Below is a small trained network, with its code and all its weights. Each question gives an input and a class and asks what happens when units are switched off, that is, made to give their printed mean instead of their output.

import numpy as np


def w(rows, s, z=0):
    codes = np.array(rows[::2]) - 128.0
    scale = np.full(codes.shape[1], s)
    scale[-1] = z or s
    return codes * scale


def norm(h):
    return h / np.sqrt((h * h).mean(-1, keepdims=True) + 1e-5)


def f(y):
    return y / 2 * (1 + np.tanh(0.7978845608 * (y + 0.044715 * y**3)))


def log_softmax(a):
    a = a - a.max(-1, keepdims=True)
    return a - np.log(np.exp(a).sum(-1, keepdims=True))


def net(x, mask):
    res = np.array(x, float).reshape(1, 7) / 4 @ E
    u = 0
    for l in range(3):
        y = f(norm(res) @ A[l][:, :-1].T + A[l][:, -1])
        res = res + np.where(mask[u : u + 11], y, B[l][:, -1]) @ B[l][:, :-1]
        u += 11
    return log_softmax(norm(res)[-1] @ U[:, :-1].T + U[:, -1])


A, B = {}, {}
E = w([
[36,151,144,67,139],'x0',
[134,109,98,10,166],'x1',
[169,70,55,219,125],'x2',
[167,253,86,125,125],'x3',
[203,111,80,200,193],'x4',
[102,146,133,183,222],'x5',
[133,101,246,178,128],'x6',
],0.0043)
A[0] = w([
[149,12,106,154,89,72],'0.n1',
[124,188,82,168,75,88],'0.n2',
[82,126,128,77,124,8],'0.n3',
[93,145,188,144,200,130],'0.n4',
[254,128,132,66,201,132],'0.n5',
[86,139,46,104,137,61],'0.n6',
[191,159,131,85,111,140],'0.n7',
[147,116,142,204,132,131],'0.n8',
[130,37,181,66,189,86],'0.n9',
[132,55,82,28,94,105],'0.n10',
[66,139,172,197,114,55],'0.n11',
],0.0085,0.0018)
B[0] = w([
[72,58,130,211,5,244],'0.n1',
[102,133,198,109,159,172],'0.n2',
[114,94,129,105,151,157],'0.n3',
[136,123,186,164,181,208],'0.n4',
[196,175,78,142,88,251],'0.n5',
[57,215,84,192,147,183],'0.n6',
[192,129,76,77,80,176],'0.n7',
[124,124,152,124,91,203],'0.n8',
[180,36,131,69,208,221],'0.n9',
[115,166,182,166,129,247],'0.n10',
[190,253,197,108,97,178],'0.n11',
],0.006,0.0029)
A[1] = w([
[92,160,151,161,2,67],'1.n1',
[85,189,119,197,150,176],'1.n2',
[145,170,215,228,69,88],'1.n3',
[146,40,77,142,63,204],'1.n4',
[178,90,203,167,210,179],'1.n5',
[170,121,159,159,166,170],'1.n6',
[188,81,173,61,190,4],'1.n7',
[167,170,119,151,43,119],'1.n8',
[160,150,159,222,179,41],'1.n9',
[155,164,191,145,67,60],'1.n10',
[101,197,37,165,196,153],'1.n11',
],0.0087,0.0019)
B[1] = w([
[216,43,177,113,214,222],'1.n1',
[80,113,125,65,149,197],'1.n2',
[183,201,95,173,206,254],'1.n3',
[117,135,115,153,34,237],'1.n4',
[1,138,174,107,209,221],'1.n5',
[83,222,194,49,151,170],'1.n6',
[57,69,41,112,151,167],'1.n7',
[247,112,166,56,137,213],'1.n8',
[54,203,200,162,166,181],'1.n9',
[61,170,132,100,173,183],'1.n10',
[23,197,82,66,52,230],'1.n11',
],0.005,0.0041)
A[2] = w([
[143,94,70,129,80,217],'2.n1',
[93,194,214,230,173,4],'2.n2',
[120,139,207,76,48,184],'2.n3',
[55,150,53,153,176,160],'2.n4',
[142,9,76,186,168,134],'2.n5',
[65,131,215,37,49,162],'2.n6',
[140,141,173,61,192,211],'2.n7',
[167,27,183,255,24,51],'2.n8',
[163,100,77,134,192,187],'2.n9',
[212,121,74,55,103,96],'2.n10',
[132,188,40,157,66,178],'2.n11',
],0.0077,0.0028)
B[2] = w([
[93,178,178,140,92,189],'2.n1',
[119,202,150,145,137,200],'2.n2',
[174,163,26,173,204,197],'2.n3',
[72,119,179,93,91,198],'2.n4',
[164,78,182,141,157,173],'2.n5',
[151,87,55,173,157,232],'2.n6',
[222,25,110,199,102,239],'2.n7',
[90,91,160,255,39,255],'2.n8',
[142,25,241,68,73,144],'2.n9',
[207,227,100,147,94,178],'2.n10',
[39,80,212,33,57,216],'2.n11',
],0.0073,0.0043)
U = w([
[198,146,127,158,148,181],'0',
[104,224,206,182,216,119],'1',
[191,196,95,85,38,108],'2',
[160,98,7,113,160,1],'3',
[14,163,96,58,85,169],'4',
[106,29,151,89,194,149],'5',
[102,78,177,226,36,111],'6',
],0.018,0.0061)

Each question gives the input, the list of numbers given to net, and the class t.
The units are the neurons (one row each of A and B). Each row of codes is followed by its name. A weight is (code - 128) times the scale printed after its matrix; where a second scale follows, it is the last column's (A, B and U).
mask holds one flag per neuron, layer by layer. A switched-off neuron (its flag False) gives its mean, the last column of its row in B, instead of its output. The means were averaged over made-up inputs and are rounded, as every weight is.
A unit's drop is (log p(t) with every unit on - log p(t) with that unit switched off) / (log p(t) with every unit on - log p(t) with every unit switched off).
The circuit of an input: a set's keep is (log p(t) with only the set's units on - log p(t) with every unit switched off) / (log p(t) with every unit on - log p(t) with every unit switched off). Starting from the 12 units with the biggest drops (on a tie, the unit counted first), units are removed one at a time, each time the one whose removal leaves the highest keep (on an exact tie, the one counted first), for as long as the keep stays at least 0.8.
circuit, biggest first: the units of the circuit, biggest drop first
k most important neurons: the k neurons with the biggest drops, biggest first
k most important neurons of layer l: the k neurons of layer l with the biggest drops, biggest first
drop when u is switched off: that unit's drop, to one decimal
input [-4,2,-2,5,-3,4,-1], class 2: circuit, biggest first -> 0.n7
input [-2,0,-8,1,-3,1,-5], class 3: circuit, biggest first -> 2.n6, 2.n3
input [5,8,-4,4,8,2,3], class 2: 3 most important neurons -> 0.n5, 0.n7, 2.n10
input [2,-5,6,-8,8,8,3], class 1: circuit, biggest first -> 1.n9, 2.n2
input [-4,-4,5,1,2,3,-1], class 1: 3 most important neurons -> 1.n9, 1.n3, 0.n2
input [-8,4,1,-2,0,0,-5], class 2: 2 most important neurons of layer 1 -> 1.n8, 1.n5
input [1,0,1,-6,0,0,-8], class 4: 3 most important neurons of layer 0 -> 0.n6, 0.n8, 0.n7
input [-6,7,6,1,4,-2,0], class 6: 2 most important neurons of layer 2 -> 2.n8, 2.n11
input [1,3,7,-5,-4,7,5], class 5: 4 most important neurons -> 0.n9, 1.n5, 0.n4, 0.n5
input [0,6,-1,0,6,-7,5], class 2: 2 most important neurons -> 0.n5, 2.n10
input [0,6,-6,2,8,7,5], class 5: 2 most important neurons -> 0.n9, 1.n7
input [-1,0,-5,-3,-7,-1,2], class 5: 2 most important neurons -> 0.n9, 0.n5
input [-3,-6,4,-1,-5,3,-1], class 1: 2 most important neurons -> 0.n11, 1.n3
input [1,8,-3,-1,6,6,-5], class 4: circuit, biggest first -> 1.n11
input [1,5,-2,5,-6,-5,2], class 3: 2 most important neurons of layer 2 -> 2.n6, 2.n3
input [-5,2,-5,4,-7,5,2], class 3: 2 most important neurons of layer 0 -> 0.n10, 0.n1
input [-8,1,-7,7,7,5,2], class 2: 3 most important neurons -> 0.n5, 0.n7, 0.n10
input [0,-2,-1,-3,-5,3,4], class 1: drop when 0.n11 is switched off -> 0.2
input [-6,-8,-8,2,3,-5,-1], class 0: drop when 1.n9 is switched off -> 0.0
input [2,2,-4,0,5,1,3], class 5: circuit, biggest first -> 0.n9
